Below are the code and all the weights of a small trained network. Each question names an input and a class and asks about switching units off, where a switched-off unit gives its printed mean instead of its output.

import numpy as np


def w(rows, s, z=0):
    codes = np.array(rows[::2]) - 128.0
    scale = np.full(codes.shape[1], s)
    scale[-1] = z or s
    return codes * scale


def f(y):
    return y / 2 * (1 + np.tanh(0.7978845608 * (y + 0.044715 * y**3)))


def log_softmax(a):
    a = a - a.max(-1, keepdims=True)
    return a - np.log(np.exp(a).sum(-1, keepdims=True))


def net(x, mask):
    res = np.array(x, float).reshape(1, 8) / 4 @ E
    y = f(res @ A[0][:, :-1].T + A[0][:, -1])
    res = res + np.where(mask, y, B[0][:, -1]) @ B[0][:, :-1]
    return log_softmax(res[-1] @ U[:, :-1].T + U[:, -1])


A, B = {}, {}
E = w([
[86,99,157],'x0',
[90,151,88],'x1',
[126,88,35],'x2',
[255,158,147],'x3',
[19,128,112],'x4',
[111,168,131],'x5',
[97,222,15],'x6',
[184,177,92],'x7',
],0.0099)
A[0] = w([
[209,158,82,240],'N0',
[117,113,99,54],'N1',
[167,42,142,201],'N2',
[108,147,34,214],'N3',
[90,170,70,155],'N4',
[136,97,94,220],'N5',
[178,150,124,130],'N6',
[186,188,137,227],'N7',
[149,60,118,191],'N8',
[142,68,155,226],'N9',
[126,95,102,125],'N10',
[102,6,109,169],'N11',
[92,155,64,255],'N12',
],0.017,0.0027)
B[0] = w([
[194,246,189,250],'N0',
[140,76,82,144],'N1',
[156,51,112,210],'N2',
[109,164,68,247],'N3',
[119,205,80,226],'N4',
[254,172,44,158],'N5',
[155,163,165,191],'N6',
[115,151,236,228],'N7',
[189,84,96,172],'N8',
[138,20,141,192],'N9',
[144,156,66,144],'N10',
[151,79,114,203],'N11',
[91,160,61,233],'N12',
],0.0085,0.014)
U = w([
[179,173,125,181],'0',
[102,159,47,40],'1',
[180,62,99,145],'2',
[7,105,158,247],'3',
],0.016,0.0012)

Each question gives the input, the list of numbers given to net, and the class t.
The units are the neurons (one row each of A and B). Each row of codes is followed by its name. A weight is (code - 128) times the scale printed after its matrix; where a second scale follows, it is the last column's (A, B and U).
mask holds one flag per neuron, in row order. A switched-off neuron (its flag False) gives its mean, the last column of its row in B, instead of its output. The means were averaged over made-up inputs and are rounded, as every weight is.
A unit's drop is (log p(t) with every unit on - log p(t) with that unit switched off) / (log p(t) with every unit on - log p(t) with every unit switched off).
The circuit of an input: a set's keep is (log p(t) with only the set's units on - log p(t) with every unit switched off) / (log p(t) with every unit on - log p(t) with every unit switched off). Starting from the 12 units with the biggest drops (on a tie, the unit counted first), units are removed one at a time, each time the one whose removal leaves the highest keep (on an exact tie, the one counted first), for as long as the keep stays at least 0.8.
units of the circuit, in order: the units of the circuit, biggest drop first
k most important neurons: the k neurons with the biggest drops, biggest first
drop of u: that unit's drop, to one decimal
input [-1,5,-2,-6,-8,6,0,-4], class 3: units of the circuit, in order => N0, N5
input [6,4,-8,-3,-6,7,-8,3], class 3: units of the circuit, in order => N0
input [7,1,-6,-1,-3,6,6,-5], class 3: units of the circuit, in order => N0, N5
input [-6,7,1,-4,-2,-6,-3,2], class 2: units of the circuit, in order => N4, N0
input [-7,6,-5,-4,-4,6,-6,0], class 3: 2 most important neurons => N0, N5
input [-7,-6,-2,-7,0,5,-4,-7], class 2: 2 most important neurons => N11, N7
input [6,1,3,-2,8,2,-6,-8], class 2: drop of N11 => 0.1
input [-8,4,-1,1,8,8,-8,6], class 3: drop of N5 => 0.1
input [2,-3,-1,5,2,1,7,-6], class 1: drop of N6 => 0.1
input [5,7,-4,4,1,3,-3,-7], class 3: drop of N6 => 0.0
